Below are the code and all the weights of a small trained network. Each question names an input and a target symbol and asks about switching units off, where a switched-off unit gives its printed mean instead of its output.

import numpy as np


def w(rows, s, z=0):
    codes = np.array(rows[::2]) - 128.0
    scale = np.full(codes.shape[1], s)
    scale[-1] = z or s
    return codes * scale


def f(y):
    return y / 2 * (1 + np.tanh(0.7978845608 * (y + 0.044715 * y**3)))


def softmax(a):
    e = np.exp(a - a.max(-1, keepdims=True))
    return e / e.sum(-1, keepdims=True)


def log_softmax(a):
    a = a - a.max(-1, keepdims=True)
    return a - np.log(np.exp(a).sum(-1, keepdims=True))


def net(x, mask):
    ids = ['ΞΦαεζηθλμω'.index(c) for c in x.split()]
    T = len(ids)
    res = E[ids] + P[:T]
    r = res
    for j in range(2):
        rows = slice(3 * j, 3 * j + 3)
        q, k, v = (r @ M[0][rows].T for M in (Q, K, V))
        z = softmax(np.where(np.tri(T) > 0, q @ k.T / 3**0.5, -1e9)) @ v
        o = O[0][rows]
        res = res + np.where(mask[j], z, o[:, -1]) @ o[:, :-1]
    y = f(res @ A[0][:, :-1].T + A[0][:, -1])
    res = res + np.where(mask[2:10], y, B[0][:, -1]) @ B[0][:, :-1]
    return log_softmax(res[-1] @ U[:, :-1].T + U[:, -1])


Q, K, V, O, A, B = {}, {}, {}, {}, {}, {}
E = w([
[65,113,143,99,70],'Ξ',
[132,168,152,124,116],'Φ',
[69,119,156,119,55],'α',
[62,92,128,71,79],'ε',
[36,78,218,136,183],'ζ',
[154,112,109,113,200],'η',
[114,14,85,133,179],'θ',
[185,202,161,97,170],'λ',
[188,58,188,155,74],'μ',
[123,118,154,250,195],'ω',
],0.015)
P = w([
[140,143,151,112,140],'0',
[137,121,169,110,122],'1',
[145,113,182,106,125],'2',
[173,154,195,101,163],'3',
[145,136,212,88,138],'4',
[130,115,222,79,126],'5',
[138,126,240,75,128],'6',
[128,127,247,67,133],'7',
[134,121,253,70,149],'8',
[102,123,183,83,121],'9',
[86,116,108,126,127],'10',
[85,109,84,131,106],'11',
[144,149,92,148,133],'12',
[131,120,82,146,120],'13',
],0.011)
Q[0] = w([
[153,153,110,146,87],'head 1',
[134,85,253,83,137],'head 1',
[116,152,154,115,146],'head 1',
[144,85,123,148,138],'head 2',
[83,160,54,178,140],'head 2',
[194,114,101,156,81],'head 2',
],0.023)
K[0] = w([
[113,131,51,136,119],'head 1',
[89,85,255,98,215],'head 1',
[119,94,156,136,98],'head 1',
[141,151,148,159,101],'head 2',
[62,176,43,179,120],'head 2',
[203,101,78,150,61],'head 2',
],0.019)
V[0] = w([
[246,125,177,190,121],'head 1',
[117,170,102,21,84],'head 1',
[76,234,174,212,101],'head 1',
[207,87,199,133,55],'head 2',
[101,117,115,228,41],'head 2',
[130,222,84,107,26],'head 2',
],0.012)
O[0] = w([
[161,245,105,105,179,140],'head 1',
[199,128,123,124,41,74],'head 1',
[170,196,192,250,175,145],'head 1',
[79,193,74,106,112,241],'head 2',
[30,159,179,49,148,76],'head 2',
[186,229,167,58,76,1],'head 2',
],0.011,0.0097)
A[0] = w([
[150,46,215,53,73,163],'neuron 1',
[141,185,55,167,174,171],'neuron 2',
[146,192,13,133,51,138],'neuron 3',
[128,64,147,99,178,204],'neuron 4',
[235,123,62,76,2,100],'neuron 5',
[74,155,155,191,101,104],'neuron 6',
[96,97,87,168,185,3],'neuron 7',
[112,177,185,159,60,124],'neuron 8',
],0.009,0.0052)
B[0] = w([
[178,248,133,137,123,150],'neuron 1',
[94,66,158,146,76,216],'neuron 2',
[109,104,125,26,205,184],'neuron 3',
[80,179,110,166,118,225],'neuron 4',
[173,136,182,182,218,162],'neuron 5',
[183,108,77,98,88,192],'neuron 6',
[185,193,167,56,98,250],'neuron 7',
[162,22,110,157,36,145],'neuron 8',
],0.013,0.011)
U = w([
[2,124,238,206,111,224],'Ξ',
[106,150,71,186,135,239],'Φ',
[111,201,51,164,123,195],'α',
[122,120,166,105,63,126],'ε',
[84,124,173,78,112,171],'ζ',
[92,151,155,141,113,42],'η',
[112,161,171,115,101,20],'θ',
[131,102,142,136,154,162],'λ',
[95,130,203,112,99,3],'μ',
[131,179,152,108,113,65],'ω',
],0.0078,0.0041)

Each question gives the input, a string of symbols that net reads in full, and the target symbol t.
The units are the heads (3 rows each of Q, K, V and O) and the neurons (one row each of A and B). Each row of codes is followed by its name. A weight is (code - 128) times the scale printed after its matrix; where a second scale follows, it is the last column's (O, A, B and U).
mask holds one flag per unit, heads first, then neurons. A switched-off unit (its flag False) gives its mean, the last column of its rows in O or B, instead of its output. The means were averaged over made-up inputs and are rounded, as every weight is.
A unit's drop is (log p(t) with every unit on - log p(t) with that unit switched off) / (log p(t) with every unit on - log p(t) with every unit switched off).
The circuit of an input: a set's keep is (log p(t) with only the set's units on - log p(t) with every unit switched off) / (log p(t) with every unit on - log p(t) with every unit switched off). Starting from all 10 units, units are removed one at a time, each time the one whose removal leaves the highest keep (on an exact tie, the one counted first), for as long as the keep stays at least 0.8.
circuit, biggest first: the units of the circuit, biggest drop first
k most important neurons: the k neurons with the biggest drops, biggest first
which heads matter: for each layer, one digit per head in row order, 1 if its drop is at least 0.15 and else 0, layers parted by /
input μ α α, target ζ: circuit, biggest first => (head 2; neuron 3; head 1)
input μ Φ θ λ Ξ λ λ ε λ λ α μ, target ζ: circuit, biggest first => (head 2; neuron 3; head 1)
input Ξ ω η ε η θ, target α: circuit, biggest first => (head 1; neuron 4; neuron 1; neuron 2)
input θ Φ μ ω θ, target Ξ: circuit, biggest first => (neuron 2; head 1)
input Ξ ω θ, target Ξ: circuit, biggest first => (head 1; neuron 2)
input η ω α α ε ζ ζ λ, target Ξ: which heads matter => 00
input α Ξ ω Ξ Ξ α Ξ Ξ, target ε: circuit, biggest first => (head 1)
input μ λ ω α Ξ Ξ λ λ θ, target λ: which heads matter => 11
input λ μ μ Ξ θ Ξ, target α: 3 most important neurons => (neuron 1; neuron 2; neuron 7)
input Ξ ε Ξ, target ω: circuit, biggest first => (neuron 1; head 2; head 1)
input α λ α ε, target λ: circuit, biggest first => (neuron 5; head 2; head 1)
input Φ Φ λ λ ω λ λ, target Ξ: which heads matter => 10
input α η θ, target α: 2 most important neurons => (neuron 1; neuron 4)
input α α ε η ε μ ω ε ζ λ α Ξ α, target ε: circuit, biggest first => (head 2; head 1)
input α λ ω ε, target Ξ: 4 most important neurons => (neuron 2; neuron 7; neuron 6; neuron 3)
input α Φ α Ξ θ θ ε, target α: which heads matter => 10
input α λ θ λ, target λ: which heads matter => 11
input λ ζ η, target Ξ: circuit, biggest first => (neuron 6; head 1)
input Ξ θ α λ ω α θ η λ Ξ, target λ: 3 most important neurons => (neuron 3; neuron 5; neuron 4)
input α α ω Ξ, target Ξ: circuit, biggest first => (head 1; neuron 2)
input Ξ ε Ξ μ λ ω Φ, target Ξ: circuit, biggest first => (neuron 2; head 1)
input Ξ Φ η ε α α α Φ θ Ξ, target α: 3 most important neurons => (neuron 1; neuron 2; neuron 4)
input Ξ ζ μ Φ, target Ξ: which heads matter => 00
input λ α Φ, target λ: 4 most important neurons => (neuron 5; neuron 7; neuron 4; neuron 3)
input ε ε μ Φ η ε μ ε, target ζ: 2 most important neurons => (neuron 3; neuron 4)
input ω ε μ, target Ξ: 3 most important neurons => (neuron 2; neuron 3; neuron 7)
